Below is a small trained network, with its code and all its weights. Each question gives an input and a target symbol and asks what happens when units are switched off, that is, made to give their printed mean instead of their output.

import numpy as np


def w(rows, s, z=0):
    codes = np.array(rows[::2]) - 128.0
    scale = np.full(codes.shape[1], s)
    scale[-1] = z or s
    return codes * scale


def norm(h):
    return h / np.sqrt((h * h).mean(-1, keepdims=True) + 1e-5)


def f(y):
    return y / 2 * (1 + np.tanh(0.7978845608 * (y + 0.044715 * y**3)))


def softmax(a):
    e = np.exp(a - a.max(-1, keepdims=True))
    return e / e.sum(-1, keepdims=True)


def log_softmax(a):
    a = a - a.max(-1, keepdims=True)
    return a - np.log(np.exp(a).sum(-1, keepdims=True))


def net(x, mask):
    ids = ['αζλμστψ'.index(c) for c in x.split()]
    T = len(ids)
    res = E[ids] + P[:T]
    u = 0
    for l in range(2):
        r = norm(res)
        for j in range(2):
            rows = slice(3 * j, 3 * j + 3)
            q, k, v = (r @ M[l][rows].T for M in (Q, K, V))
            z = softmax(np.where(np.tri(T) > 0, q @ k.T / 3**0.5, -1e9)) @ v
            o = O[l][rows]
            res = res + np.where(mask[u + j], z, o[:, -1]) @ o[:, :-1]
        u += 2
        y = f(norm(res) @ A[l][:, :-1].T + A[l][:, -1])
        res = res + np.where(mask[u : u + 4], y, B[l][:, -1]) @ B[l][:, :-1]
        u += 4
    return log_softmax(norm(res)[-1] @ U[:, :-1].T + U[:, -1])


Q, K, V, O, A, B = {}, {}, {}, {}, {}, {}
E = w([
[155,5,56,31,102,151,130,125,114,31],'α',
[217,111,116,206,136,158,144,168,137,204],'ζ',
[121,59,133,101,161,126,115,111,168,202],'λ',
[95,152,44,139,178,137,60,217,122,206],'μ',
[192,221,255,56,65,147,158,204,18,172],'σ',
[45,99,151,170,47,107,124,184,137,95],'τ',
[130,79,166,112,119,62,97,143,67,122],'ψ',
],0.018)
P = w([
[173,2,13,192,76,182,82,63,210,118],'0',
[102,52,170,197,228,166,91,110,229,60],'1',
[78,46,115,195,151,142,141,129,162,142],'2',
[118,142,131,148,139,68,142,122,253,72],'3',
[112,119,165,110,49,115,110,124,157,140],'4',
[137,196,174,58,48,53,136,139,221,132],'5',
[97,116,211,57,67,125,175,185,91,171],'6',
],0.0083)
Q[0] = w([
[142,183,107,199,201,108,113,55,86,118],'0.h1',
[169,124,100,153,158,114,101,137,175,253],'0.h1',
[147,57,170,150,169,68,82,119,104,123],'0.h1',
[116,54,168,127,106,174,140,160,60,159],'0.h2',
[144,141,112,98,152,159,91,151,103,168],'0.h2',
[166,74,160,118,100,103,133,198,189,144],'0.h2',
],0.033)
K[0] = w([
[125,45,31,245,187,151,100,98,153,97],'0.h1',
[128,53,123,138,98,86,184,80,244,255],'0.h1',
[106,46,155,96,121,36,95,173,118,107],'0.h1',
[113,91,153,114,45,161,98,148,47,220],'0.h2',
[87,135,64,138,84,124,121,184,150,134],'0.h2',
[101,249,204,83,102,53,122,177,75,157],'0.h2',
],0.025)
V[0] = w([
[207,53,107,131,156,123,92,204,171,119],'0.h1',
[160,130,151,216,115,203,120,168,155,141],'0.h1',
[134,94,154,178,141,19,51,140,87,134],'0.h1',
[160,132,140,149,120,125,188,60,76,20],'0.h2',
[178,80,193,108,178,152,219,7,194,253],'0.h2',
[182,113,103,108,215,62,57,92,51,145],'0.h2',
],0.021)
O[0] = w([
[163,120,88,149,145,170,120,163,199,189,254],'0.h1',
[125,125,49,128,107,121,127,197,86,107,95],'0.h1',
[122,105,155,165,189,103,128,172,108,181,236],'0.h1',
[173,106,125,168,128,38,54,137,83,171,54],'0.h2',
[157,190,120,97,157,79,7,59,206,104,107],'0.h2',
[171,121,136,163,254,146,168,120,144,141,131],'0.h2',
],0.014,0.018)
A[0] = w([
[185,57,59,79,123,105,124,78,74,82,3],'0.n1',
[91,125,186,157,157,95,110,124,124,139,121],'0.n2',
[220,253,158,90,127,158,114,108,20,160,39],'0.n3',
[96,57,131,69,173,87,100,93,161,143,109],'0.n4',
],0.035,0.0039)
B[0] = w([
[90,28,175,136,245,157,61,146,116,103,140],'0.n1',
[83,153,105,134,143,91,175,168,45,184,214],'0.n2',
[241,142,246,134,95,154,171,160,63,51,169],'0.n3',
[137,158,205,159,132,190,103,116,250,119,252],'0.n4',
],0.02,0.015)
Q[1] = w([
[171,100,107,151,123,188,152,141,175,226],'1.h1',
[111,125,116,199,181,138,139,158,108,198],'1.h1',
[191,113,139,103,101,170,130,167,160,118],'1.h1',
[196,171,111,104,89,156,107,99,161,136],'1.h2',
[154,73,83,132,52,220,187,222,131,174],'1.h2',
[119,136,123,68,64,83,99,122,45,3],'1.h2',
],0.029)
K[1] = w([
[170,193,225,103,92,121,191,106,80,129],'1.h1',
[168,155,214,149,134,140,151,132,88,139],'1.h1',
[122,163,168,114,108,107,165,115,122,87],'1.h1',
[133,117,130,119,133,102,93,114,226,125],'1.h2',
[76,123,137,158,68,60,120,213,116,253],'1.h2',
[155,62,70,77,96,144,102,161,86,47],'1.h2',
],0.028)
V[1] = w([
[13,167,149,157,138,6,68,198,116,196],'1.h1',
[188,111,93,41,66,100,188,157,151,86],'1.h1',
[42,60,74,216,80,176,68,166,172,37],'1.h1',
[161,68,137,183,59,101,139,100,158,101],'1.h2',
[75,109,180,161,155,96,75,167,112,18],'1.h2',
[72,134,200,121,125,19,95,138,103,160],'1.h2',
],0.019)
O[1] = w([
[120,148,174,173,101,120,116,186,130,250,112],'1.h1',
[146,126,72,151,100,109,128,124,154,56,1],'1.h1',
[14,91,111,122,73,88,152,93,75,153,74],'1.h1',
[126,91,144,108,75,125,101,120,160,99,48],'1.h2',
[61,92,164,131,77,119,156,149,116,174,54],'1.h2',
[112,121,101,206,128,140,79,197,140,153,165],'1.h2',
],0.013,0.0069)
A[1] = w([
[161,140,129,162,187,94,141,167,95,237,83],'1.n1',
[166,147,123,127,127,131,98,96,156,133,6],'1.n2',
[228,152,2,124,125,51,95,124,77,116,46],'1.n3',
[62,130,91,156,20,113,151,143,94,161,102],'1.n4',
],0.039,0.0024)
B[1] = w([
[76,203,162,180,185,123,101,182,82,210,252],'1.n1',
[129,135,145,109,102,123,66,108,188,91,166],'1.n2',
[93,165,25,246,89,170,108,103,32,130,135],'1.n3',
[102,139,83,83,3,70,113,183,174,158,190],'1.n4',
],0.023,0.043)
U = w([
[85,8,138,115,154,162,64,107,122,136,1],'α',
[128,155,54,189,77,215,66,35,86,148,12],'ζ',
[170,181,147,82,138,151,41,93,254,127,126],'λ',
[97,140,77,64,178,189,238,122,165,124,65],'μ',
[232,118,186,134,92,156,103,152,88,79,138],'σ',
[95,114,95,96,35,109,137,206,193,162,91],'τ',
[127,188,170,176,184,151,116,194,147,201,250],'ψ',
],0.0054,0.0012)

Each question gives the input, a string of symbols that net reads in full, and the target symbol t.
The units are the heads (3 rows each of Q, K, V and O) and the neurons (one row each of A and B). Each row of codes is followed by its name. A weight is (code - 128) times the scale printed after its matrix; where a second scale follows, it is the last column's (O, A, B and U).
mask holds one flag per unit, layer by layer, with each layer's heads first. A switched-off unit (its flag False) gives its mean, the last column of its rows in O or B, instead of its output. The means were averaged over made-up inputs and are rounded, as every weight is.
A unit's drop is (log p(t) with every unit on - log p(t) with that unit switched off) / (log p(t) with every unit on - log p(t) with every unit switched off).
The circuit of an input: a set's keep is (log p(t) with only the set's units on - log p(t) with every unit switched off) / (log p(t) with every unit on - log p(t) with every unit switched off). Starting from all 12 units, units are removed one at a time, each time the one whose removal leaves the highest keep (on an exact tie, the one counted first), for as long as the keep stays at least 0.8.
units of the circuit, in order: the units of the circuit, biggest drop first
k most important neurons: the k neurons with the biggest drops, biggest first
top k neurons in layer l: the k neurons of layer l with the biggest drops, biggest first
which heads matter: for each layer, one digit per head in row order, 1 if its drop is at least 0.15 and else 0, layers parted by /
drop when u is switched off: that unit's drop, to one decimal
input ψ μ ψ σ ψ ψ α, target α: units of the circuit, in order => 0.n1, 0.h1, 1.n1
input ψ λ σ ψ λ μ, target μ: 2 most important neurons => 1.n1, 0.n3
input ψ σ ζ, target ζ: 2 most important neurons => 1.n3, 0.n3
input λ λ ζ, target λ: which heads matter => 01 / 00
input λ ψ τ λ α, target τ: top neuron in layer 1 => 1.n4
input ψ λ λ λ λ λ ζ, target λ: which heads matter => 00 / 00
input σ ψ λ, target λ: units of the circuit, in order => 0.n3, 1.h1, 1.n1
input ψ ψ τ α λ τ μ, target τ: units of the circuit, in order => 0.h2, 1.h1, 1.n4, 1.n1
input λ τ λ ψ σ ψ τ, target τ: which heads matter => 10 / 00
input ζ λ α, target λ: which heads matter => 01 / 00
input λ λ λ τ τ ζ, target τ: which heads matter => 01 / 00
input τ λ α, target τ: units of the circuit, in order => 0.h2, 1.n4
input λ τ λ τ τ μ, target τ: units of the circuit, in order => 1.h1, 0.h2, 1.n4, 1.n1
input λ λ μ λ λ τ τ, target τ: which heads matter => 00 / 00
input λ α τ ζ λ, target τ: units of the circuit, in order => 0.h2, 1.n4
input ψ λ λ τ τ ζ, target τ: units of the circuit, in order => 0.h2, 1.n4
input λ λ λ λ σ μ ζ, target ζ: top neuron in layer 0 => 0.n4
input μ α λ, target μ: drop when 0.h2 is switched off => 0.3
input α σ ψ τ λ σ, target τ: drop when 0.h1 is switched off => 1.7
input ψ σ α, target α: drop when 1.n1 is switched off => 0.1
input λ μ ζ λ, target μ: drop when 0.n2 is switched off => 0.0
